Here is a tiny trained network, its code and every weight. The questions are about switching its units off for an input and a class, where a switched-off unit gives its printed mean instead of its output.

import numpy as np


def w(rows, s, z=0):
    codes = np.array(rows[::2]) - 128.0
    scale = np.full(codes.shape[1], s)
    scale[-1] = z or s
    return codes * scale


def f(y):
    return np.maximum(y, 0)


def log_softmax(a):
    a = a - a.max(-1, keepdims=True)
    return a - np.log(np.exp(a).sum(-1, keepdims=True))


def net(x, mask):
    res = np.array(x, float).reshape(1, 3) / 4 @ E
    y = f(res @ A[0][:, :-1].T + A[0][:, -1])
    res = res + np.where(mask, y, B[0][:, -1]) @ B[0][:, :-1]
    return log_softmax(res[-1] @ U[:, :-1].T + U[:, -1])


A, B = {}, {}
E = w([
[212,75,68,133,23,168,134,185,179,80,8],'x0',
[179,179,255,178,102,166,35,106,169,193,152],'x1',
[87,49,222,79,141,73,109,213,157,168,86],'x2',
],0.0092)
A[0] = w([
[57,31,235,69,183,44,133,255,203,178,61,48],'n0',
[204,163,180,232,182,187,52,123,241,185,134,124],'n1',
[174,215,212,176,95,154,62,76,226,217,106,143],'n2',
[96,156,114,46,153,84,219,125,97,43,90,118],'n3',
[97,101,41,58,154,88,197,148,44,110,100,147],'n4',
[87,146,112,123,218,51,160,72,87,194,187,127],'n5',
[42,135,120,112,209,111,120,75,78,206,178,105],'n6',
[167,232,55,225,148,197,194,36,119,86,138,64],'n7',
[96,178,190,145,173,60,132,90,102,73,182,108],'n8',
[158,70,86,156,79,171,160,137,210,105,81,99],'n9',
[39,206,122,140,200,83,112,90,41,182,150,78],'n10',
[120,139,109,117,146,95,194,151,139,99,125,98],'n11',
[40,109,54,104,191,108,212,155,131,117,100,128],'n12',
[72,117,37,73,159,69,215,136,108,58,123,125],'n13',
[168,188,247,191,84,223,82,164,140,169,133,138],'n14',
[75,76,61,75,152,119,243,123,79,94,122,128],'n15',
[176,188,201,203,62,154,52,101,172,189,145,119],'n16',
[160,82,88,181,35,200,114,190,172,50,61,83],'n17',
[195,228,66,204,92,169,142,48,16,36,156,50],'n18',
[32,172,169,177,217,133,141,108,70,162,141,79],'n19',
[184,194,78,177,85,168,186,51,111,81,172,43],'n20',
[246,148,82,97,55,87,108,161,206,89,123,61],'n21',
[220,95,99,132,16,204,166,178,175,96,31,75],'n22',
[68,67,35,75,163,74,224,119,117,74,105,125],'n23',
[77,93,67,89,139,108,225,126,75,102,99,132],'n24',
[95,51,217,102,88,70,153,218,109,171,97,5],'n25',
[89,58,205,87,161,18,151,166,123,131,131,66],'n26',
[193,79,92,145,19,146,157,130,162,111,56,93],'n27',
[70,144,170,112,208,81,144,72,58,131,223,116],'n28',
[96,197,107,201,134,133,155,39,104,101,159,61],'n29',
[80,196,127,109,190,69,157,117,118,206,171,71],'n30',
],0.0061,0.0028)
B[0] = w([
[52,51,38,25,218,223,20,133,186,99,174,247],'n0',
[143,92,128,172,143,116,184,66,78,205,184,214],'n1',
[183,88,144,231,168,150,177,41,39,220,112,227],'n2',
[156,93,163,179,163,141,138,102,62,156,141,187],'n3',
[170,111,113,185,126,125,146,97,71,183,130,209],'n4',
[152,180,168,114,29,93,188,160,155,93,76,207],'n5',
[165,178,139,102,66,81,160,163,149,88,75,204],'n6',
[36,25,29,78,205,253,29,181,242,105,212,220],'n7',
[125,159,107,147,109,56,149,173,140,111,86,186],'n8',
[161,185,163,122,55,102,157,173,146,103,119,192],'n9',
[136,189,179,87,74,90,167,178,156,66,101,204],'n10',
[118,152,117,163,128,149,127,82,106,149,135,155],'n11',
[190,89,128,208,149,120,178,107,86,188,186,199],'n12',
[145,76,165,165,156,120,155,63,55,207,186,213],'n13',
[167,90,154,195,180,98,148,101,50,207,188,218],'n14',
[166,87,156,160,169,107,149,61,66,196,177,208],'n15',
[170,105,119,178,139,136,142,65,54,202,214,217],'n16',
[141,219,161,87,74,97,136,176,105,61,87,217],'n17',
[35,46,76,71,222,194,24,174,201,133,157,222],'n18',
[163,163,162,106,80,97,142,181,151,114,29,195],'n19',
[76,97,51,80,175,166,65,126,160,104,123,197],'n20',
[137,162,183,103,98,70,147,173,155,111,48,184],'n21',
[121,225,158,135,75,48,155,180,180,88,85,233],'n22',
[167,139,159,121,155,164,138,66,62,188,148,218],'n23',
[146,111,154,192,137,107,133,52,97,180,142,199],'n24',
[54,137,80,57,206,199,12,176,173,121,165,196],'n25',
[49,112,66,37,166,198,67,169,194,101,155,194],'n26',
[127,173,195,91,65,64,196,192,158,88,68,209],'n27',
[150,184,155,129,24,69,191,177,176,56,46,219],'n28',
[66,153,97,74,122,168,79,157,190,139,137,187],'n29',
[181,172,137,124,73,124,147,169,168,98,68,187],'n30',
],0.0058,0.011)
U = w([
[204,85,173,189,160,120,160,83,1,250,131,254],'0',
[167,225,191,107,28,68,171,188,202,43,74,41],'1',
[38,50,74,68,209,200,1,164,252,114,128,104],'2',
],0.0082,0.0009)

Each question gives the input, the list of numbers given to net, and the class t.
The units are the neurons (one row each of A and B). Each row of codes is followed by its name. A weight is (code - 128) times the scale printed after its matrix; where a second scale follows, it is the last column's (A, B and U).
mask holds one flag per neuron, in row order. A switched-off neuron (its flag False) gives its mean, the last column of its row in B, instead of its output. The means were averaged over made-up inputs and are rounded, as every weight is.
A unit's drop is (log p(t) with every unit on - log p(t) with that unit switched off) / (log p(t) with every unit on - log p(t) with every unit switched off).
most important unit: the unit with the biggest drop
top k neurons: the k neurons with the biggest drops, biggest first
drop when u is switched off: that unit's drop, to one decimal
input [6,-6,-4], class 0: top 4 neurons => n13, n15, n23, n4
input [-5,4,7], class 2: most important unit => n0
input [4,-4,-2], class 0: top 4 neurons => n28, n13, n15, n23
input [-6,7,-8], class 2: top 2 neurons => n7, n18
input [4,0,-6], class 2: top 2 neurons => n7, n18
input [5,-5,3], class 0: top 4 neurons => n13, n23, n15, n28
input [7,-7,-4], class 0: top 4 neurons => n13, n15, n23, n4
input [5,-5,-1], class 0: top 3 neurons => n13, n15, n23
input [5,4,6], class 2: top 3 neurons => n0, n25, n28
input [-2,-8,8], class 0: top 2 neurons => n12, n13
input [8,8,3], class 0: top 4 neurons => n2, n14, n16, n1
input [0,-4,-5], class 2: drop when n14 is switched off => 0.2
input [-5,4,-3], class 1: drop when n28 is switched off => 0.2
input [-1,0,2], class 2: most important unit => n22
input [1,-8,-2], class 0: drop when n1 is switched off => 0.0
